Below are the code and all the weights of a small trained network. Each question names an input and a target symbol and asks about switching units off, where a switched-off unit gives its printed mean instead of its output.

import numpy as np


def w(rows, s, z=0):
    codes = np.array(rows[::2]) - 128.0
    scale = np.full(codes.shape[1], s)
    scale[-1] = z or s
    return codes * scale


def f(y):
    return np.maximum(y, 0)


def softmax(a):
    e = np.exp(a - a.max(-1, keepdims=True))
    return e / e.sum(-1, keepdims=True)


def log_softmax(a):
    a = a - a.max(-1, keepdims=True)
    return a - np.log(np.exp(a).sum(-1, keepdims=True))


def net(x, mask):
    ids = ['βγεζθξπφψω'.index(c) for c in x.split()]
    T = len(ids)
    res = E[ids] + P[:T]
    u = 0
    for l in range(2):
        q, k, v = (res @ M[l].T for M in (Q, K, V))
        z = softmax(np.where(np.tri(T) > 0, q @ k.T / 2**0.5, -1e9)) @ v
        res = res + np.where(mask[u], z, O[l][:, -1]) @ O[l][:, :-1]
        u += 1
        y = f(res @ A[l][:, :-1].T + A[l][:, -1])
        res = res + np.where(mask[u : u + 16], y, B[l][:, -1]) @ B[l][:, :-1]
        u += 16
    return log_softmax(res[-1] @ U[:, :-1].T + U[:, -1])


Q, K, V, O, A, B = {}, {}, {}, {}, {}, {}
E = w([
[16,39,159],'β',
[146,106,71],'γ',
[252,141,129],'ε',
[104,101,72],'ζ',
[200,94,184],'θ',
[172,15,63],'ξ',
[128,109,120],'π',
[108,124,70],'φ',
[173,127,211],'ψ',
[203,128,43],'ω',
],0.014)
P = w([
[51,254,130],'0',
[97,198,89],'1',
[93,160,138],'2',
[90,148,128],'3',
[100,154,130],'4',
[68,119,146],'5',
[60,59,182],'6',
],0.0064)
Q[0] = w([
[72,95,208],'L0H0',
[254,115,123],'L0H0',
],0.0099)
K[0] = w([
[190,85,88],'L0H0',
[1,112,108],'L0H0',
],0.0054)
V[0] = w([
[183,220,37],'L0H0',
[2,133,125],'L0H0',
],0.0075)
O[0] = w([
[44,63,198,105],'L0H0',
[4,226,195,254],'L0H0',
],0.012,0.0016)
A[0] = w([
[163,88,163,141],'L0N0',
[97,169,115,173],'L0N1',
[215,217,182,103],'L0N2',
[187,121,11,174],'L0N3',
[179,138,193,95],'L0N4',
[186,136,218,138],'L0N5',
[141,145,109,175],'L0N6',
[238,150,208,72],'L0N7',
[155,36,145,146],'L0N8',
[83,101,177,250],'L0N9',
[117,164,111,174],'L0N10',
[155,70,183,77],'L0N11',
[55,127,129,179],'L0N12',
[136,74,40,6],'L0N13',
[146,123,199,196],'L0N14',
[132,155,23,60],'L0N15',
],0.012,0.0024)
B[0] = w([
[87,156,67,178],'L0N0',
[184,143,101,198],'L0N1',
[139,38,94,212],'L0N2',
[49,133,148,203],'L0N3',
[169,117,2,176],'L0N4',
[203,94,20,195],'L0N5',
[138,87,125,149],'L0N6',
[127,42,47,205],'L0N7',
[132,194,167,238],'L0N8',
[178,156,69,254],'L0N9',
[74,130,105,176],'L0N10',
[125,182,130,189],'L0N11',
[171,166,61,248],'L0N12',
[88,182,143,190],'L0N13',
[173,134,44,186],'L0N14',
[97,69,154,172],'L0N15',
],0.0068,0.006)
Q[1] = w([
[252,49,149],'L1H0',
[181,233,174],'L1H0',
],0.0043)
K[1] = w([
[188,2,115],'L1H0',
[178,103,114],'L1H0',
],0.0075)
V[1] = w([
[177,254,132],'L1H0',
[31,196,112],'L1H0',
],0.0082)
O[1] = w([
[212,2,244,202],'L1H0',
[215,171,125,253],'L1H0',
],0.0097,0.0047)
A[1] = w([
[107,49,166,167],'L1N0',
[157,99,144,100],'L1N1',
[151,177,184,64],'L1N2',
[127,20,48,139],'L1N3',
[104,118,185,133],'L1N4',
[91,127,111,3],'L1N5',
[90,124,114,10],'L1N6',
[112,67,54,88],'L1N7',
[101,179,53,155],'L1N8',
[121,187,114,62],'L1N9',
[111,116,28,107],'L1N10',
[170,87,147,123],'L1N11',
[122,131,5,108],'L1N12',
[227,164,129,5],'L1N13',
[153,120,171,51],'L1N14',
[98,91,138,60],'L1N15',
],0.012,0.0047)
B[1] = w([
[165,222,140,137],'L1N0',
[113,170,208,146],'L1N1',
[126,82,152,144],'L1N2',
[230,203,230,223],'L1N3',
[114,80,79,130],'L1N4',
[254,248,182,131],'L1N5',
[203,180,185,131],'L1N6',
[206,146,205,200],'L1N7',
[64,44,109,207],'L1N8',
[11,153,89,137],'L1N9',
[95,99,160,226],'L1N10',
[130,201,204,159],'L1N11',
[26,98,215,250],'L1N12',
[47,154,105,174],'L1N13',
[13,135,137,143],'L1N14',
[190,186,153,128],'L1N15',
],0.0058,0.017)
U = w([
[155,147,176,151],'β',
[132,2,116,189],'γ',
[41,131,107,33],'ε',
[156,179,80,150],'ζ',
[20,109,91,106],'θ',
[18,162,88,88],'ξ',
[134,153,98,88],'π',
[155,189,90,199],'φ',
[27,137,101,3],'ψ',
[64,116,87,110],'ω',
],0.01,0.005)

Each question gives the input, a string of symbols that net reads in full, and the target symbol t.
The units are the heads (2 rows each of Q, K, V and O) and the neurons (one row each of A and B). Each row of codes is followed by its name. A weight is (code - 128) times the scale printed after its matrix; where a second scale follows, it is the last column's (O, A, B and U).
mask holds one flag per unit, layer by layer, with each layer's heads first. A switched-off unit (its flag False) gives its mean, the last column of its rows in O or B, instead of its output. The means were averaged over made-up inputs and are rounded, as every weight is.
A unit's drop is (log p(t) with every unit on - log p(t) with that unit switched off) / (log p(t) with every unit on - log p(t) with every unit switched off).
The circuit of an input: a set's keep is (log p(t) with only the set's units on - log p(t) with every unit switched off) / (log p(t) with every unit on - log p(t) with every unit switched off). Starting from the 12 units with the biggest drops (on a tie, the unit counted first), units are removed one at a time, each time the one whose removal leaves the highest keep (on an exact tie, the one counted first), for as long as the keep stays at least 0.8.
circuit, biggest first: the units of the circuit, biggest drop first
top k neurons: the k neurons with the biggest drops, biggest first
k most important neurons of layer l: the k neurons of layer l with the biggest drops, biggest first
drop of u: that unit's drop, to one decimal
input φ ψ β ε ψ, target γ: 2 most important neurons of layer 0 -> (L0N2; L0N7)
input β π φ ξ β β, target β: circuit, biggest first -> (L0H0; L1H0; L1N11)
input φ β φ, target φ: circuit, biggest first -> (L1H0; L0H0; L1N12; L0N7)
input ε π γ β ε, target γ: 2 most important neurons of layer 0 -> (L0N2; L0N7)
input β γ ξ γ, target β: circuit, biggest first -> (L0H0; L1H0)
input θ γ ε θ, target γ: 4 most important neurons of layer 1 -> (L1N8; L1N10; L1N11; L1N12)
input θ θ ω ω φ, target θ: top 2 neurons -> (L1N3; L0N3)
input θ φ φ ε, target γ: top neuron -> (L1N8)
input ψ φ θ β β ψ, target γ: 4 most important neurons of layer 1 -> (L1N8; L1N10; L1N11; L1N12)
input θ φ γ ω θ, target γ: 2 most important neurons of layer 0 -> (L0N7; L0N5)
input β φ ω ξ β ω, target β: 2 most important neurons of layer 0 -> (L0N12; L0N9)
input β θ ε θ ζ ξ β, target β: 4 most important neurons of layer 0 -> (L0N0; L0N13; L0N1; L0N5)
input θ θ ε ε φ γ, target θ: drop of L0H0 -> 0.1
input β φ θ ζ, target β: drop of L1N10 -> 0.0
input φ β β, target φ: drop of L1N10 -> 0.1
input β β θ π ω γ, target β: drop of L1H0 -> 1.6
input β θ β γ ζ, target β: most important neuron of layer 0 -> (L0N12)
input β ζ β π, target β: 2 most important neurons of layer 1 -> (L1N11; L1N1)
